Each row has a class, written after it.
[ 27 -56 -17 -24  11  -5  53 -21  32  20 -33   7  10   2 -15  33  -1  35
 -10 -16 -45   4  35  -7 -50  43  41   0 -68 -45 -26  -5 -26   3   4  10
 -31 -25  52  43  -3]  Z948
[-42 -27 -27 -25 -40  -7  48  -6  -8   0 -28  -2  40 -18 -31   3  29 -13
 -43  15 -25   1  26   4 -70 -18  36   2 -53 -42 -32 -14  21 -74   5 -36
  53  46 -27 -45 -13]  Z948
[ 25 -23 -31 -17   4 -20 -26  -3  16 -34   0 -93 -57 -37  11  39   8 -41
 -26 -13   3  -5  14  42  44  21  -9  31  23 -35 -19  18  -1 -22 -23  21
  -4  -6  -4  21   8]  Z955
[-10  12 -13 -18  16   2 -29  12  12 -11   5 -14  -4 -11   9   2   9 -14
  -1 -19   6  -2  -2  18  -7  -9  -9 -31  17 -15   5  -6  27  30   8 -23
  18  18 -28  -4  -6]  Z868
[-10 -12  -2   7   7  30 -25   5  -8   4   9   5  25 -22  15 -15   5   3
  -9 -18   7  -1  -7  -1   9 -29  34 -23  32  14 -38 -10   1  14  30 -38
  15   3 -38  29 -20]  Z391
[-17  68 -36  22  70  26  19  -5  20  49  28  30  45 -24  18 -16 -38  -8
  28  11   5  -2  13  -6  45  -8 -52   3 -42 -12  13 -23 -30  -9  -2  33
 -18 -24 -36  19  35]  Z340
[-12  25   0  24 -15  29  -6  21 -13  -6  -8   6  24  -5  -4  -3   4 -23
   0   5  19   5   2 -14  -8  -8   7 -14  15   4  10  -8 -19  27  17  15
  22   9  14  37  17]  Z65
[-30 -15 -20  11  11   5 -21 -18  -3 -14  12 -16 -12   5  20 -32  -8  -2
   6  47  34   5 -17  22  42   1 -14  14 -35  -1 -20 -21 -10  -5   9  42
  28 -27 -23   7   0]  Z616
[ 12 -48  17   2 -15  38  16  30   2 -22   3  35 -40  -1 -33 -30 -19  33
 -49 -36  -9 -11  61  48  36 -37  29  11  -4 -55  16  56  -7 -36  12  31
  42  -2  57  10 -11]  Z65
[ -9 -26  -8 -25 -23 -34 -15   3 -23 -12   2 -21 -15 -41   8  -6 -20  -6
   7  -3   4  -3   5  31  15  14 -16  31 -47  -9  -7  29   4 -16   8  20
 -37  44  14 -55  12]  Z158
[ -1  19  10  -3   0  16 -15 -11  12  24 -10  -7  27  -3  -9 -21   1  -8
 -33  14  24  10  10  -2  35  -2  27 -28   9   6  -1 -32   8  17   3 -28
  -4  19 -29  32 -28]  Z369
[-31  14 -29  15 -42   3   3  23  30  26  -2  -5 -13  -5 -14   0  20  19
   5  45 -25   3 -61 -18 -47 -12  13   8  51 -10 -14  -4  -8  17  36 -38
  23 -28  16 -11  25]  Z340
[ -2 -20 -24   0  22   1   4  27  19 -10   8 -17 -14 -55   5   4 -30  32
 -32  36 -37  29   6  34  50   0  30  28 -37 -40 -24 -11  11 -27  27   2
  38 -19  39   5  20]  Z369
[  9   0 -29  10   0  70  27  11  12 -22 -51 -24 -20 -25 -18  -9  13 -22
 -42 -79 -27 -40  25   0 -37 -55  40  26   3 -79  -1  24  35  -8  28 -24
 -11  42 -27 -20   3]  Z158
[  9 -48 -32  11 -19 -20 -29  13  17  -6  12 -13 -10 -34  14  40  17  44
 -27  -1 -16 -10  19  20 -17  16  23  12 -54  -5 -18   0  -3 -26  57  -1
  -6 -16  33   8  69]  Z158
[ 21 -13 -51  28  12 -34  64 -32 -44  26 -16  50 -10  -5   3 -21 -31  -3
 -17 -33  33 -22  36   0 -11  -1  -5 -19 -30 -43  43  10   0 -57  14  -6
  11  13   1 -12 -16]  Z664
[ 32 -32  34  17  20 -18  -1  33 -20 -37 -39  12 -20  10  -4 -12  53  14
  47  23  56  -9 -36  61  -1 -13 -34 -20  88  63  59  37 101  -9 -31  -2
  15   4 -90 -18 -21]  Z391
[ 35  26  -3  51  67  28  30   5  -7   7 -34  53  -1  -2  -1 -19 -13  28
  25 -37  -8  18 -12  -2 -14 -11  17  -9 -81 -24  45   8  -2  34  -5  25
 -16  24  34   1 -17]  Z369
[ 36  16 -66 -44 -33   5  11  -9   0 -18  24 -80 -41 -22  35  18  -3  -1
 -22 -73  31 -24  42 -37 -21 -23   5 -28 -33 -10  49 -53 -25  -2 -50 -32
  29  21  86  37  42]  Z158
[-54 -54 -71 -18  -3  21  32  30  12  -1   2   5  -4  25  16 -39  -7  72
 -12  15  26 -14  25  -4   7 -29  26 -20   4 -44  35 -21 -54 -30  -8  -3
  23  12  40 -20   3]  Z66
[ -3 -31  -7  -2  24   3  34 -31  -1 -31  -2 -17 -48  18  13 -45 -33  26
 -18  49 -20  -9 -24  30  29   3   6  30 -41 -83 -65 -37  12 -34   4  13
  49 -44 -28 -21 -18]  Z616
[ 21 -42 -12  -2  -4 -53  10  -8  27  15  15  40 -19  23   7   3  -8  18
 -39 -18 -64  -2  -2  25   5  80  -5  15 -25 -32  -4 -66 -30 -28 -63  10
   6 -51  14   7 -10]  Z65
[  29   23   82   21  -47  -28   22    4  -41   -9  -41   78  -12    3
  -25  -43   38   23   25  -35   77  -24   43   15   32  -39   13   -6
  -32   44   23  -13   28  -26 -112   34    2   20   68   73    5]  Z391
[ 39 -50 -12   2  19  -8  29 -22   8   9  12 -20   1  27  26 -20  46 -23
  26  -7  46 -47  92  -1  -8   8 -14 -58 -10 -37  25   8  84  11 -18  -8
 -58 -21  12 -34  63]  Z955
[ -1  -9 -66 -16  23  47  32 -35  48   1   7 -46  24 -36  50 -23 -32 -62
  31  -7 -11  12  13 -28   0 -31  40  23 -67  26  -5 -67  -1  80  32  -9
 -24 -36  56  33   3]  Z868
[-11 -20   5 -36  -9   2 -32 -13   9 -26  -7 -21 -36  -1  17 -39  36  25
 -15 -25   7 -22 -24 -13  18  -5  25 -12  10 -33 -56 -38   3   8  10 -12
  -4 -20   7  18  11]  Z158
[  29   -8  -30    7   -2  -17   26    2   43   56    0    6   13   11
   34  -23   -9    1   24    2   -2  -24   -6   33   -6    5   -2    6
  -49   21   18  -44   16   27 -102  -14  -14    0  -35   -9   29]  Z298
[  2  18  25 -32  27  -5  21  32   6   7   6 -11   9   6  52  31  37 -14
  16 -33  15 -16  -5   9   2  23  13   2 -16 -26 -55 -13  24  38 -31   1
  15  -3  14  46  63]  Z948
[  1   4 -28   0  42  44 -11  10  39  18  15   2 -32   7  11 -20  28  23
 -14 -66 -11 -14 -45   4  -6 -10  35 -11   1 -23  24 -25  16  -6 -29 -30
  18 -11 -16  49 -15]  Z955
[ 40 -10  17 -39  34 -10   9   2  -4   5 -22 -40  -3 -32   5 -21 -15 -67
 -28 -32 -18 -15  -5  -4  57  31  19  32  29  51  11  37  42 -25  -5 -25
   9  18 -59  29   7]  Z340
[-41  52  22  -8 -64 -49  17   1  -1  73  33   7   0  23 -19  31  -3  31
  13  10  12 -36  -5  -4 -93  20   0 -45 -62 -69 -57 -15  67 -11  -7 -53
   1  28  47  15  67]  Z298
[  6  41 -29   3  48 -43 -27  17  14  13  19 -11 -26 -42  49 -33 -37 -33
  -8  27 -56  -2  -9 -20  50  49 -47  41   1  28  27  -5 -13  -8  45   6
   5 -18   3  11  14]  Z65
[-44  20 -11 -44  -5  42 -27   7  15  -1  13 -27 -31  -7 -22 -54  -8 -40
  -3  17 -22   0  -5 -20   8  11 -26  46 -81 -17  98   6 -38  41   5  80
 -33 -12  31 -31 -16]  Z340
[ -1  32  -5  31 -14  15 -13  -8  -2   1 -18  -7  17  -5   7  -8  -2 -22
  10   4  11  10   2 -24 -14 -21  13 -27  21   2  -8   5 -15  20  21 -17
  -1  14 -15   9 -18]  Z948
[ -8 -82  26  24  19  56  29  39  29  19  -2 -30  10  47 -10 -42  15  -4
  30  80 -29 -12 -22  31  26  50  43  24 -38 -12  15 -13  35  12 -23  39
  17 -25 -64   0  32]  Z391
[  5  40   6 -12   2 -30   8  12  39  46 -23   3 -59  13  -2 -29  35  -7
   6  69  -2 -14 -23 -13  29  51 -30   7  36  31  34  68  13  20  22   6
  21 -16  51  20  22]  Z66
[-30  23 -35 -18 -23  -9 -10  10   9   9 -12  -3  -4 -18  20 -25  -9  35
 -42  19  10  -6 -15  -1  -2  13   9 -18 -16 -20 -16  -1 -34  19  15 -27
  24  27  27  18  -9]  Z66
[-16  24 -22  -3  -6   0  -4   1  -4 -11 -24  -3  10 -15   1   4  -2  27
 -18 -15   9   1  15  -8 -28  -6   5 -22  11  -8 -17   2 -11  14  24 -12
  -3  26  19  32  -6]  Z955
[-18  12  -4 -13   1   3  21   5   2   5 -15   5 -15   9  -1 -15 -25  21
 -15  21   2  -6 -18   1 -13  20   8  -2  -2 -10   1  -3   0   2  18 -26
  21  19   3  28 -32]  Z66
[-14  20 -15 -34   5  19 -13  19  15  -8 -11 -39  16 -26  11 -23  -5  33
 -21   9   4  -8 -26 -21   9   3   6 -20  19  -9   0  -6   5  12  25 -13
   0 -12  -7  33  38]  Z340
[-53 -43 -59  -9  -7  -7  -6  26  50 -28 -20 -66 -13  23   8 -37 -13  12
  -9  -1 -41  -4  28   1  23  52 -13   4  13 -55   5 -11 -34  -4 -18  52
 -33  26  43  -4 -18]  Z65
[ -7 -38 -33 -43 -33 -46 -31  11  -5 -54 -32 -12 -17 -51  37 -30   8  41
  -6 -24  43  -5   4 -14  -3  -5 -12 -10   4  57  20 -33  27   0  -6   8
 -18 -36  45  43  31]  Z664
[ 41  -1  -7   8  36 -38  37 -35   1  10 -13   9   2  12  11  -1  12 -23
  -1 -13  -6  -6 -28  10   9  52   4   4   1 -14  28 -32  17 -36 -30 -12
  14  -5 -17  11 -19]  Z868
[ 30  53 -17 -14 -14 -11 -18 -32  14  12  19 -40  10 -30  30 -12  -9 -49
 -25 -24 -10   5 -33  -7  10  28 -54   9  33  38  -3  36 -19  15  -1 -19
   0  -4  -4 -23  -6]  Z340
[  39 -108   12   12  -22  -55   14   19  -28   23   -2   58  -45   -7
  -31   26   19  -42   20    8    7   -1   33   54    7    4   42   22
   15  -10  -13  -12  -29   17  -68  -11   47   -7   -6    0    0]  Z868
[ -7 -29  20 -39  21 -23  30 -33  14  29  -2  35 -27  28 -20  -4   1 -12
  24   0  -2  -3 -21  19   5  17   1  24   0 -14 -21 -17   4  -2   7   9
 -11 -45   1  10 -21]  Z868
[ -6 -30 -67  61   9 -12   7  23   3  -1   1  37  25 -38  20  12 -80  46
   4  21   3  14  54  17  74 -47  33 -11   6 -21  38 -40  -4 -62  15   3
 -50 -16 -20 -35  19]  Z664
[ 22 -28  23 -12 -12 -16  -8  15  10 -30 -13 -20 -14  -7  17 -14  55  31
  -8  15   6  -3 -20  20   6  27   4  46   6  37  26  32   0 -13  -7  28
  -6   9  56  11  -3]  Z955
[-16  14 -18   8 -14  28  -4  -8  -1  -4 -19 -11  15  -2  12 -34  19 -13
   0 -18  27 -10  13 -20 -10 -25  11 -20  21 -12 -30  -6 -18  44  -4  -4
 -10  12  11  13   6]  Z955
[  9  -7 -24 -22 -44  -1 -23  11 -12 -12 -42 -46   6  -9  -1  21  17 -12
   2 -69  44 -13  17 -39 -14   0  14 -66  47  23   7 -20   2  32 -72  -6
 -18 -13  12  53  73]  Z391
[ 27 -31 -43  29   1 -20 -32 -39  44  28  -5  15  -3 -18  16  19   9   2
 -14 -20   3  10  -2  29  23  37  -8   9   2  83 -16  45 -24   1  76  20
 -19 -48  13  45  18]  Z158
[ 42  26  10 -17  21 -22  20  17  10 -12 -47   5 -14 -25  24  -1   5  13
  23 -24  42  -2  48   0  20 -44   8 -20   5  35  -9 -38  43  64 -48 -23
 -23  15  45  57  14]  Z369
[-17 -20 -37  15 -20   1 -39 -22  37   6  14 -64  10   9  22 -37   1   4
  29 -34 -16  -2 -21 -26 -54  11 -14 -33 -71 -15 -15 -10 -18 -18 -41 -20
 -52  40 -13 -40 -17]  Z948
[ -2 -11  16   2  -6   2 -28  11 -12  -1  -4  39   9  -5   1  17  28  10
 -20   6  14   5 -18   6 -25   9  15 -23   8  21 -17  32  -4  23  41 -23
  19   4  -6  -1   3]  Z66
[ 21 -51  -1  13   3  34 -15 -11  25  18  16 -18 -15 -22 -30  -3   6  -5
  -5  13 -41  16  -8   7   3  -1  31   8 -50 -40 -16  22 -31 -48  -9   5
  19 -27 -20  -3  -4]  Z948
[-31 -14 -11  10 -48   5 -20  18   4   4   8  -3   5 -11 -16  -3  19  28
 -10  18  -3   6  -7  18 -24  -2   9 -15  -4 -14 -11  -5 -11   0  -8  -5
  20  13  17   5 -17]  Z391
[ 44 -36 -39  22  28 -34  29 -25  -1 -17 -13  -9 -34   9  10  13 -10  16
  40   0  -6 -13  47  -5 -17  -9  -9  -6 -40 -13  28 -30  -1 -24   0   0
 -44  13   9 -41  -5]  Z158
[ 21 -57 -25  35 -34 -15 -16  24   9  -3 -31 -29  -1  39   0   2  84  13
  33  19  25 -12 -15 -23  -8   2  30 -51  65  -6  43  39   4  -6 -51  27
  -5 -13  24 -72  95]  Z298
[ -3   0 -15   3  -8  12   6 -10 -11  -4  -1 -14  13 -16  23 -18 -20  -6
  -9  -7   7  -1 -15 -11  -2  -6  19  17  -1   7 -24 -11   5   3   0 -26
  15  21   4  11 -15]  Z616
[   4    2  -62   18  -55  -61  -41  -16   -7   18  -13    7  -39  -13
   16  -55   -6   -5  -53  -15   44  -25   20   21   20    1   -2  -47
 -107   -8   70   -5  -18  -12  -19   25   -7   -1   21  -27   43]  Z65
[ -2 -68 -24  26 -30  -4   9  32  18   0 -15 -31   8  51  25 -24  30  27
 -22  44  50 -32  41  32  38  22   9 -40  62  31   0 -27   2  -7 -31   9
  69 -46 -44  51  79]  Z391
[ 30 -32  -5 -29  17   0   2 -68  21 -13  26 -50 -18 -39  20  -9  29 -36
  15   7 -18  11 -69  15  15  16   2  50 -14  -7 -62 -28  15 -28  15 -19
 -20 -24  -8 -11 -55]  Z158
[   4  -32   -6    2  -10   -2   -6  -23    5    1   35    3   17  -24
    4   22   -7   39   -2   25   11   30  -35   51   -8   29    2    4
 -108  -25   -2    4  -17  -47    7   40    5  -43   20    0    9]  Z948
[  1 -26   5  23 -35  58 -16  42  -7 -23  28   3  43 -11  33 -49 -52  70
 -48  12  23  -1 -11  55  43 -18  10  -2  39  38  27 -22  -7 -17 -12 -17
  63 -24 -55  30   5]  Z391
[ 20 -12 -24   8  10 -11   8  -7   7 -21   4 -49 -21  17  20 -11 -28  -7
  37 -26 -31   8 -61 -24 -27  30 -30   2   3   4  29 -15   2 -31 -28   0
 -24 -12   4 -42   7]  Z65
[-11   4 -16 -31   7 -71 -25  -4  12  17  -5   8 -35 -10  14  -7  16  -3
   4  -4  14  -6  -8  11  24  49 -36   8  23  14   8  -5 -21   9  -3  16
   5 -17  36  47   4]  Z868
[ 27 -51  41 -33  51  -7  52 -38   1  24 -34  73  24  34 -40 -20   0  43
  39  30  11   7  50  20   3 -15 -29 -22 -28  65 -63  41 -17 -19  -5  48
  48 -38 -30  25  21]  Z298
[ 23 -70 -37  -5  22  -7  68  16   7 -24 -45  22 -18  29 -39  71 -16  38
   6   6 -43  30   2  23 -26  -2  44   2 -38 -17  58 -30   2 -50 -32  29
  10 -10 -30 -63  -8]  Z664
[ -2 -28 -46  -3  11 -33 -24   3  13   0  18 -14 -31 -36  33 -31   1   3
 -24  36  -4 -18  40  17  41  -7 -31  42 -32   3   0 -21 -15 -41 -15   7
  29 -11 -12  -8  11]  Z616
[-18 -17 -52  -7  21 -14   8  24   4  -3 -26  -9  15  37  28  11  38  25
 -12 -27  35 -18 -25  -4 -38  59   0 -19  -1  17 114   7   1  -9  -8   9
 -24  45   4  -2  -8]  Z66
[-13  44 -15 -44  13 -16  35  27  38  12   3 -38 -33  30  17   5   4  30
 -33 -18   1 -11  21  -8  -1  39 -21 -13   9   3  38  -9  53 -11   5 -12
  52  -4  76  54  44]  Z369
[ 13 -30   5 -18  -6  -9 -13 -13  20  -7  11  33  23   0 -13  19  79  30
  25  -8  27   7  51  -3 -27 -20  -7 -61  15  55  13 -41  30   3 -43 -11
  -3 -20  36  36 -25]  Z391
[  7 -71 -43 -13   6 -62  -1 -39  27  12  -7  32  -7   1  -6   5  -8   4
   1  63  16   8 105  28  32 -14  -8 -14 -25  48  -3 -29 -42   5  47  22
  -1 -50  13   7  -2]  Z868
[-35 -13  25 -58  14   5 -27  -2  17   1  23  25  17  37  10  11 -19   3
 -17  -8 -17   7 -16   6  20 -15   8  23 -25  77   4 -67  42 -31 -15 -11
  -3 -42 -93 -42  16]  Z616
[-11 -43 -22   9  11   2  11  13 -13  24   9  23   9 -18  14 -52  49  -6
  26   8  52   3 -36  14  52 -47  17  25  16  32  17   3 -49 -85 -65   7
  70   5 -32   0   4]  Z948
[-21 -41 -26  -3 -22 -26  -3 -18  36  15  12  -4 -43  27  -6  -5  12  55
 -10  38  12   9 -28  41  14  16  30   5 -62   2   1 -18 -21 -34   4  29
   8 -40  42  18   4]  Z955
[-15  -8  -8  23 -16  11   2  22  -2   7   3   8  20  10   1 -12  12 -21
  -8  -3  -2  -5  19  -6  -6  10  20 -14  27 -20   0  -6 -13  18   9  -6
  10  31  16  12 -10]  Z65
[-14  -2 -13 -16 -32  35  52 -51  35  39 -18 -39  30  47  -7 -14  27 -48
 -11  42 -13   1 -37 -26 -27  65 -15  21  65 -19 -63   8 -21  43   0   1
  18 -31   3   5 -17]  Z616
[ -22  -37  -52    3 -103  -59  -28    3   -2   19   24   16   -6    7
    7    7    5   14  -33  -62   38  -23   67   22  -41  -10  -13   -4
  -11   27   68   15  -32  -31  -49    9  -12   25   88  -27   17]  Z298
[-16 -16 -34 -16 -12  21   1  22  -2  12  -6  -8 -10 -17  -3  -9   3  11
 -15 -15   1  -3 -17 -12  -7  12  18 -26  -4 -65   1   4 -18  21 -11   5
  13   4   8  -1  17]  Z664
[ 32 -75  10  33  26  33  32  41  19 -29  10  20   3  14   8 -51   7  58
  11  -4 -14 -42  51  16 -46 -24   0  -1   7  -8  23 -31  57 -16 -16 -41
  23 -15 -35  18  11]  Z340
[-45 -34 -53  27  45  24 -17  42  53 -10   7 -17 -39  22   6 -18 -28  67
  30  14 -43   7  12 -11  11 -36  12 -19  38  47  20   4  14 -35  74  -7
  34 -29   0  26   5]  Z391
[  7  10  18   3 -35 -22   0  14  36   8 -28  19 -19  -3 -41  19  36  14
  17  13  -4   2  11  13 -17   9 -16   5  28  -6  13   4   7   5 -42  13
  -3  -8  56  28  11]  Z868
[ -7  10  -6  34  -4 -11  -7  22  21  25 -21 -14 -14  23 -14  21  15 -14
   4 -55   2 -10 -13  -5 -46  13  -2   0  61  -2  21  -6  37  -5 -16 -46
 -31  40 -19  21 -20]  Z369
[ 29 -12 -22 -11   8  52  17 -49 -11  20   6  25 -10   1 -29 -35   0 -50
  15   9  18  22  29 -45  46 -75  23 -41  31  22  28   7 -15   0 -33 -13
  43 -33  -8 -52 -18]  Z616
